Below is a small trained network, with its code and all its weights. Each question gives an input and a target symbol and asks what happens when units are switched off, that is, made to give their printed mean instead of their output.

import numpy as np


def w(rows, s, z=0):
    codes = np.array(rows[::2]) - 128.0
    scale = np.full(codes.shape[1], s)
    scale[-1] = z or s
    return codes * scale


def f(y):
    return y / 2 * (1 + np.tanh(0.7978845608 * (y + 0.044715 * y**3)))


def softmax(a):
    e = np.exp(a - a.max(-1, keepdims=True))
    return e / e.sum(-1, keepdims=True)


def log_softmax(a):
    a = a - a.max(-1, keepdims=True)
    return a - np.log(np.exp(a).sum(-1, keepdims=True))


def net(x, mask):
    ids = ['αγδεζηθλμξπστφψω'.index(c) for c in x.split()]
    T = len(ids)
    res = E[ids] + P[:T]
    u = 0
    for l in range(2):
        q, k, v = (res @ M[l].T for M in (Q, K, V))
        z = softmax(np.where(np.tri(T) > 0, q @ k.T / 2**0.5, -1e9)) @ v
        res = res + np.where(mask[u], z, O[l][:, -1]) @ O[l][:, :-1]
        u += 1
        y = f(res @ A[l][:, :-1].T + A[l][:, -1])
        res = res + np.where(mask[u : u + 8], y, B[l][:, -1]) @ B[l][:, :-1]
        u += 8
    return log_softmax(res[-1] @ U[:, :-1].T + U[:, -1])


Q, K, V, O, A, B = {}, {}, {}, {}, {}, {}
E = w([
[116,91,144,119],'α',
[233,249,157,133],'γ',
[115,94,110,122],'δ',
[106,82,169,81],'ε',
[89,92,88,84],'ζ',
[120,93,134,134],'η',
[130,119,58,131],'θ',
[119,93,119,127],'λ',
[111,103,65,131],'μ',
[130,102,115,132],'ξ',
[164,116,77,111],'π',
[148,104,129,159],'σ',
[133,93,139,168],'τ',
[162,101,199,166],'φ',
[134,88,147,170],'ψ',
[193,97,142,121],'ω',
],0.014)
P = w([
[235,55,62,172],'0',
[10,70,119,176],'1',
[82,63,160,166],'2',
[121,55,162,188],'3',
[137,70,144,223],'4',
[150,82,131,253],'5',
],0.0054)
Q[0] = w([
[253,100,113,235],'L0H1',
[209,199,56,172],'L0H1',
],0.0057)
K[0] = w([
[199,253,119,117],'L0H1',
[125,191,156,101],'L0H1',
],0.0081)
V[0] = w([
[56,34,186,82],'L0H1',
[2,62,101,32],'L0H1',
],0.006)
O[0] = w([
[195,222,143,254,45],'L0H1',
[149,200,20,211,3],'L0H1',
],0.0081,0.0038)
A[0] = w([
[78,103,211,74,87],'L0N1',
[139,76,46,104,175],'L0N2',
[1,115,132,88,67],'L0N3',
[194,118,134,49,96],'L0N4',
[50,192,132,223,103],'L0N5',
[69,61,198,146,254],'L0N6',
[128,141,141,66,61],'L0N7',
[89,126,103,199,198],'L0N8',
],0.0095,0.0069)
B[0] = w([
[186,146,117,181,170],'L0N1',
[90,38,101,58,199],'L0N2',
[163,214,189,161,129],'L0N3',
[86,118,222,186,160],'L0N4',
[25,115,254,97,125],'L0N5',
[202,90,81,44,255],'L0N6',
[105,157,151,250,127],'L0N7',
[225,136,32,215,160],'L0N8',
],0.0076,0.0099)
Q[1] = w([
[180,6,115,58],'L1H1',
[101,143,177,106],'L1H1',
],0.017)
K[1] = w([
[180,42,114,98],'L1H1',
[159,153,158,252],'L1H1',
],0.015)
V[1] = w([
[192,126,249,149],'L1H1',
[220,177,86,186],'L1H1',
],0.012)
O[1] = w([
[184,90,145,213,93],'L1H1',
[208,206,5,136,2],'L1H1',
],0.016,0.0077)
A[1] = w([
[45,113,152,120,1],'L1N1',
[128,91,142,109,57],'L1N2',
[128,94,173,123,4],'L1N3',
[67,97,114,136,194],'L1N4',
[155,149,90,38,141],'L1N5',
[148,113,185,161,87],'L1N6',
[156,247,89,65,31],'L1N7',
[141,107,69,134,124],'L1N8',
],0.012,0.0071)
B[1] = w([
[215,205,134,146,251],'L1N1',
[138,170,128,169,220],'L1N2',
[121,181,69,161,237],'L1N3',
[127,128,183,115,240],'L1N4',
[79,157,84,116,206],'L1N5',
[77,142,104,109,208],'L1N6',
[119,152,196,248,180],'L1N7',
[210,92,69,154,166],'L1N8',
],0.011,0.015)
U = w([
[172,168,65,144,104],'α',
[114,114,171,242,57],'γ',
[93,138,78,148,121],'δ',
[214,206,94,195,2],'ε',
[97,186,106,202,11],'ζ',
[154,145,75,129,118],'η',
[80,137,124,33,109],'θ',
[115,138,83,132,123],'λ',
[10,141,110,137,92],'μ',
[74,65,95,71,168],'ξ',
[174,146,209,128,224],'π',
[106,19,152,76,165],'σ',
[166,92,90,78,168],'τ',
[254,73,147,156,102],'φ',
[184,95,87,85,162],'ψ',
[18,25,166,160,176],'ω',
],0.0068,0.0083)

Each question gives the input, a string of symbols that net reads in full, and the target symbol t.
The units are the heads (2 rows each of Q, K, V and O) and the neurons (one row each of A and B). Each row of codes is followed by its name. A weight is (code - 128) times the scale printed after its matrix; where a second scale follows, it is the last column's (O, A, B and U).
mask holds one flag per unit, layer by layer, with each layer's heads first. A switched-off unit (its flag False) gives its mean, the last column of its rows in O or B, instead of its output. The means were averaged over made-up inputs and are rounded, as every weight is.
A unit's drop is (log p(t) with every unit on - log p(t) with that unit switched off) / (log p(t) with every unit on - log p(t) with every unit switched off).
The circuit of an input: a set's keep is (log p(t) with only the set's units on - log p(t) with every unit switched off) / (log p(t) with every unit on - log p(t) with every unit switched off). Starting from the 12 units with the biggest drops (on a tie, the unit counted first), units are removed one at a time, each time the one whose removal leaves the highest keep (on an exact tie, the one counted first), for as long as the keep stays at least 0.8.
circuit, biggest first: the units of the circuit, biggest drop first
unit that matters most: the unit with the biggest drop
top k neurons: the k neurons with the biggest drops, biggest first
top k neurons in layer l: the k neurons of layer l with the biggest drops, biggest first
input γ τ π φ, target φ: circuit, biggest first => L0N6, L1H1
input φ π ψ π π π, target φ: top 2 neurons => L0N6, L0N2
input γ ε γ π ε ζ, target ω: unit that matters most => L0N1
input π φ ψ, target π: top 3 neurons in layer 0 => L0N2, L0N1, L0N8
input π ξ γ η ω τ, target ω: circuit, biggest first => L0H1, L1H1, L1N6
input θ τ π θ, target θ: circuit, biggest first => L1H1, L0N2, L0N1, L1N7
input μ π π, target μ: top 2 neurons => L1N7, L1N5
input ω π τ φ, target ω: circuit, biggest first => L1N1, L0N8, L1H1, L0N1
input π π π φ π α, target π: top 4 neurons => L0N2, L1N1, L0N8, L0N1
input π μ δ, target π: top 3 neurons in layer 0 => L0N2, L0N1, L0N8
input γ η θ π ω π, target ω: circuit, biggest first => L0N1, L1H1, L1N1, L0H1
input π φ π φ γ, target φ: top 4 neurons => L0N4, L0N8, L0N2, L0N6
input ε π φ θ μ δ, target ε: circuit, biggest first => L1H1, L0H1
input ω φ ε γ φ, target φ: circuit, biggest first => L0N6, L0N1, L1H1, L0H1
input φ φ π θ ω, target φ: circuit, biggest first => L1H1, L0H1, L1N3
input γ π π θ, target π: top 2 neurons => L1N1, L0N8
input ε γ ω θ, target ω: circuit, biggest first => L1N1, L1H1, L0H1
input γ π π π ω π, target ω: circuit, biggest first => L0N1, L1H1, L0H1, L1N1
input γ γ ξ ω, target γ: top 3 neurons in layer 0 => L0N4, L0N3, L0N7
input π ω π θ π α, target π: unit that matters most => L0N2
